Below are the code and all the weights of a small trained network. Each question names an input and a target symbol and asks about switching units off, where a switched-off unit gives its printed mean instead of its output.

import numpy as np


def w(rows, s, z=0):
    codes = np.array(rows[::2]) - 128.0
    scale = np.full(codes.shape[1], s)
    scale[-1] = z or s
    return codes * scale


def norm(h):
    return h / np.sqrt((h * h).mean(-1, keepdims=True) + 1e-5)


def f(y):
    return y / 2 * (1 + np.tanh(0.7978845608 * (y + 0.044715 * y**3)))


def softmax(a):
    e = np.exp(a - a.max(-1, keepdims=True))
    return e / e.sum(-1, keepdims=True)


def log_softmax(a):
    a = a - a.max(-1, keepdims=True)
    return a - np.log(np.exp(a).sum(-1, keepdims=True))


def net(x, mask):
    ids = ['γζηλπστψω'.index(c) for c in x.split()]
    T = len(ids)
    res = E[ids] + P[:T]
    q, k, v = (norm(res) @ M[0].T for M in (Q, K, V))
    z = softmax(np.where(np.tri(T) > 0, q @ k.T / 3**0.5, -1e9)) @ v
    res = res + np.where(mask[0], z, O[0][:, -1]) @ O[0][:, :-1]
    y = f(norm(res) @ A[0][:, :-1].T + A[0][:, -1])
    res = res + np.where(mask[1:9], y, B[0][:, -1]) @ B[0][:, :-1]
    return log_softmax(norm(res)[-1] @ U[:, :-1].T + U[:, -1])


Q, K, V, O, A, B = {}, {}, {}, {}, {}, {}
E = w([
[26,108,157,120,144,7],'γ',
[173,120,109,41,208,57],'ζ',
[176,140,133,195,26,155],'η',
[215,160,143,187,91,115],'λ',
[36,103,127,94,95,44],'π',
[187,108,198,78,137,108],'σ',
[169,97,31,80,176,117],'τ',
[186,69,110,113,239,120],'ψ',
[130,108,100,30,160,163],'ω',
],0.02)
P = w([
[61,79,110,148,61,77],'0',
[182,137,152,131,62,4],'1',
[71,88,130,211,80,138],'2',
[178,140,149,119,98,48],'3',
[94,89,126,173,91,142],'4',
[196,133,144,96,114,80],'5',
[124,93,126,149,86,156],'6',
[215,131,143,73,112,125],'7',
[148,76,115,116,79,162],'8',
[218,124,140,62,150,168],'9',
],0.018)
Q[0] = w([
[102,255,195,69,108,127],'h0',
[130,194,105,105,104,96],'h0',
[167,40,132,114,97,111],'h0',
],0.023)
K[0] = w([
[38,195,129,207,155,5],'h0',
[121,168,171,166,130,87],'h0',
[232,134,105,125,173,239],'h0',
],0.018)
V[0] = w([
[87,165,155,116,96,103],'h0',
[114,156,94,186,176,94],'h0',
[130,196,7,127,124,135],'h0',
],0.016)
O[0] = w([
[153,153,136,39,143,186,9],'h0',
[207,114,99,80,85,55,4],'h0',
[132,226,89,128,112,10,77],'h0',
],0.011,0.0048)
A[0] = w([
[68,104,44,101,99,139,46],'n0',
[78,88,167,104,102,107,67],'n1',
[185,144,202,143,106,133,99],'n2',
[250,198,117,98,169,171,101],'n3',
[146,119,247,111,124,110,8],'n4',
[72,121,123,140,68,134,117],'n5',
[218,119,106,76,100,137,148],'n6',
[141,225,67,112,132,138,165],'n7',
],0.019,0.015)
B[0] = w([
[120,130,169,248,170,119,141],'n0',
[200,150,79,145,68,204,152],'n1',
[105,169,74,91,142,148,172],'n2',
[103,13,132,96,150,64,202],'n3',
[70,46,138,185,218,30,139],'n4',
[143,118,138,72,211,85,175],'n5',
[108,144,129,153,148,194,254],'n6',
[101,174,169,80,71,71,155],'n7',
],0.018,0.0093)
U = w([
[155,195,107,93,176,132,161],'γ',
[108,170,147,141,105,66,200],'ζ',
[90,128,237,104,80,159,183],'η',
[191,128,139,86,86,127,122],'λ',
[24,161,160,196,181,110,122],'π',
[110,110,3,107,150,92,11],'σ',
[221,154,105,141,204,110,104],'τ',
[190,170,157,46,200,106,129],'ψ',
[95,66,105,206,44,88,126],'ω',
],0.017,0.012)

Each question gives the input, a string of symbols that net reads in full, and the target symbol t.
The units are the heads (3 rows each of Q, K, V and O) and the neurons (one row each of A and B). Each row of codes is followed by its name. A weight is (code - 128) times the scale printed after its matrix; where a second scale follows, it is the last column's (O, A, B and U).
mask holds one flag per unit, heads first, then neurons. A switched-off unit (its flag False) gives its mean, the last column of its rows in O or B, instead of its output. The means were averaged over made-up inputs and are rounded, as every weight is.
A unit's drop is (log p(t) with every unit on - log p(t) with that unit switched off) / (log p(t) with every unit on - log p(t) with every unit switched off).
The circuit of an input: a set's keep is (log p(t) with only the set's units on - log p(t) with every unit switched off) / (log p(t) with every unit on - log p(t) with every unit switched off). Starting from all 9 units, units are removed one at a time, each time the one whose removal leaves the highest keep (on an exact tie, the one counted first), for as long as the keep stays at least 0.8.
units of the circuit, in order: the units of the circuit, biggest drop first
most important unit: the unit with the biggest drop
top k neurons: the k neurons with the biggest drops, biggest first
drop when u is switched off: that unit's drop, to one decimal
input γ τ γ, target ζ: units of the circuit, in order : [h0; n6]
input η ω τ ψ ω π ω ω ζ λ, target σ: units of the circuit, in order : [n3; n2]
input ψ σ ζ γ, target ω: units of the circuit, in order : [n4; n1; n5; h0]
input ζ ω ψ ψ ω λ ψ τ, target ζ: units of the circuit, in order : [n7; h0]
input ζ π τ ζ γ, target ζ: units of the circuit, in order : [h0]
input σ η ζ η ζ τ λ, target ζ: units of the circuit, in order : [h0; n7]
input ζ ζ ψ ω, target η: units of the circuit, in order : [n5; n2]
input ζ λ σ ψ ζ, target ω: units of the circuit, in order : [h0; n5]
input γ τ γ ω ζ ψ ζ η π, target τ: units of the circuit, in order : [n5; n1; n0]
input ζ ζ η π τ ψ ω ζ σ γ, target ω: top 2 neurons : [n4; n5]
input π ω η γ ζ, target ψ: units of the circuit, in order : [n6; h0]
input ω ω τ η η γ η γ η, target ψ: units of the circuit, in order : [n5; n6; h0]
input ω σ ζ η ζ, target ψ: top 3 neurons : [n6; n3; n0]
input η τ ω ζ η, target π: top 3 neurons : [n5; n3; n1]
input ζ ζ ζ λ, target σ: most important unit : n2
input ψ ζ ζ γ ψ π λ ζ ψ, target ω: top 2 neurons : [n5; n6]
input π ω γ γ ω τ ζ ζ λ, target τ: top 4 neurons : [n7; n6; n3; n5]
input ω ω λ, target π: top 2 neurons : [n1; n5]
input ω γ σ ζ η, target η: top 4 neurons : [n4; n0; n1; n3]
input ζ ζ ω ψ τ η σ ω π, target π: drop when n0 is switched off : 1.5
input η ω ω ζ γ ζ ψ ω τ, target π: drop when n0 is switched off : 0.2
input ζ ζ γ ψ σ, target ω: drop when h0 is switched off : 0.5
